Below are the code and all the weights of a small trained network. Each question names an input and a target symbol and asks about switching units off, where a switched-off unit gives its printed mean instead of its output.

import numpy as np


def w(rows, s, z=0):
    codes = np.array(rows[::2]) - 128.0
    scale = np.full(codes.shape[1], s)
    scale[-1] = z or s
    return codes * scale


def f(y):
    return y / 2 * (1 + np.tanh(0.7978845608 * (y + 0.044715 * y**3)))


def softmax(a):
    e = np.exp(a - a.max(-1, keepdims=True))
    return e / e.sum(-1, keepdims=True)


def log_softmax(a):
    a = a - a.max(-1, keepdims=True)
    return a - np.log(np.exp(a).sum(-1, keepdims=True))


def net(x, mask):
    ids = ['αεηθλσ'.index(c) for c in x.split()]
    T = len(ids)
    res = E[ids] + P[:T]
    q, k, v = (res @ M[0].T for M in (Q, K, V))
    z = softmax(np.where(np.tri(T) > 0, q @ k.T / 4**0.5, -1e9)) @ v
    res = res + np.where(mask[0], z, O[0][:, -1]) @ O[0][:, :-1]
    y = f(res @ A[0][:, :-1].T + A[0][:, -1])
    res = res + np.where(mask[1:13], y, B[0][:, -1]) @ B[0][:, :-1]
    return log_softmax(res[-1] @ U[:, :-1].T + U[:, -1])


Q, K, V, O, A, B = {}, {}, {}, {}, {}, {}
E = w([
[203,116,120,107],'α',
[203,85,134,41],'ε',
[149,154,165,113],'η',
[87,19,136,177],'θ',
[190,62,45,2],'λ',
[77,119,25,221],'σ',
],0.018)
P = w([
[114,129,143,204],'0',
[125,124,151,208],'1',
[54,159,83,56],'2',
[179,88,113,232],'3',
[112,88,104,199],'4',
[119,149,71,8],'5',
[184,155,104,201],'6',
],0.013)
Q[0] = w([
[156,156,30,69],'H1',
[106,83,223,23],'H1',
[106,109,122,195],'H1',
[1,146,166,54],'H1',
],0.008)
K[0] = w([
[168,157,60,149],'H1',
[140,32,91,151],'H1',
[85,252,182,121],'H1',
[52,125,54,147],'H1',
],0.013)
V[0] = w([
[143,106,110,116],'H1',
[158,183,105,177],'H1',
[151,246,159,90],'H1',
[115,101,96,203],'H1',
],0.011)
O[0] = w([
[63,105,63,148,196],'H1',
[172,146,100,121,113],'H1',
[174,186,161,189,2],'H1',
[171,150,100,253,147],'H1',
],0.0078,0.0041)
A[0] = w([
[135,199,170,49,135],'N1',
[117,61,102,208,167],'N2',
[116,140,143,227,2],'N3',
[117,183,189,57,44],'N4',
[24,124,104,95,98],'N5',
[162,176,112,66,131],'N6',
[179,245,18,73,192],'N7',
[134,86,102,166,99],'N8',
[160,119,68,123,116],'N9',
[74,160,148,51,63],'N10',
[87,175,179,182,173],'N11',
[30,77,116,52,100],'N12',
],0.012,0.0063)
B[0] = w([
[130,30,191,104,153],'N1',
[166,123,183,150,206],'N2',
[60,114,155,67,152],'N3',
[206,85,216,212,133],'N4',
[141,158,113,205,185],'N5',
[95,146,170,102,168],'N6',
[137,57,189,255,225],'N7',
[84,118,168,160,160],'N8',
[66,183,116,199,185],'N9',
[88,158,166,133,157],'N10',
[121,221,152,71,157],'N11',
[119,168,98,119,246],'N12',
],0.0095,0.011)
U = w([
[253,135,112,189,84],'α',
[165,60,135,51,255],'ε',
[184,232,160,110,243],'η',
[170,79,203,130,73],'θ',
[130,149,56,130,118],'λ',
[37,186,173,113,48],'σ',
],0.011,0.0048)

Each question gives the input, a string of symbols that net reads in full, and the target symbol t.
The units are the heads (4 rows each of Q, K, V and O) and the neurons (one row each of A and B). Each row of codes is followed by its name. A weight is (code - 128) times the scale printed after its matrix; where a second scale follows, it is the last column's (O, A, B and U).
mask holds one flag per unit, heads first, then neurons. A switched-off unit (its flag False) gives its mean, the last column of its rows in O or B, instead of its output. The means were averaged over made-up inputs and are rounded, as every weight is.
A unit's drop is (log p(t) with every unit on - log p(t) with that unit switched off) / (log p(t) with every unit on - log p(t) with every unit switched off).
The circuit of an input: a set's keep is (log p(t) with only the set's units on - log p(t) with every unit switched off) / (log p(t) with every unit on - log p(t) with every unit switched off). Starting from the 12 units with the biggest drops (on a tie, the unit counted first), units are removed one at a time, each time the one whose removal leaves the highest keep (on an exact tie, the one counted first), for as long as the keep stays at least 0.8.
units of the circuit, in order: the units of the circuit, biggest drop first
top k neurons: the k neurons with the biggest drops, biggest first
input α η σ λ ε σ, target α: top neuron : (N7)
input ε ε η, target θ: units of the circuit, in order : (N4; N1)
input η η η ε, target ε: top 3 neurons : (N7; N5; N12)
input η ε ε, target θ: units of the circuit, in order : (N1; N7)
input η θ ε ε λ, target λ: units of the circuit, in order : (H1; N12; N9)
input ε η η ε ε λ ε, target ε: units of the circuit, in order : (H1; N5)
input η ε η λ, target λ: units of the circuit, in order : (H1; N9)
input α σ ε η θ ε, target λ: top 3 neurons : (N9; N12; N2)
input σ λ η η θ η, target λ: units of the circuit, in order : (H1; N2)
input η η α ε σ, target σ: top 4 neurons : (N3; N8; N7; N11)
input η η λ, target σ: units of the circuit, in order : (N10; H1)
input λ θ η θ η α, target λ: units of the circuit, in order : (H1; N9)
input η λ ε ε η η, target θ: top 3 neurons : (N1; N4; N7)
input θ η σ ε σ α, target α: units of the circuit, in order : (N7)
input α η η σ η θ, target α: units of the circuit, in order : (H1; N2)
input θ θ η λ η α, target σ: units of the circuit, in order : (H1; N6; N9)
input ε θ θ, target λ: top 2 neurons : (N12; N5)
input λ α λ η ε λ, target σ: top 2 neurons : (N12; N10)
input ε σ λ η η α, target θ: top 3 neurons : (N7; N1; N6)
input η θ η η ε α, target θ: units of the circuit, in order : (N7)
input ε η η ε σ, target σ: top 4 neurons : (N3; N7; N8; N11)
input ε α θ σ θ θ, target α: top 3 neurons : (N2; N5; N3)
input η λ ε η, target η: top 3 neurons : (N7; N11; N1)
input η η η ε η ε, target θ: top 2 neurons : (N7; N1)
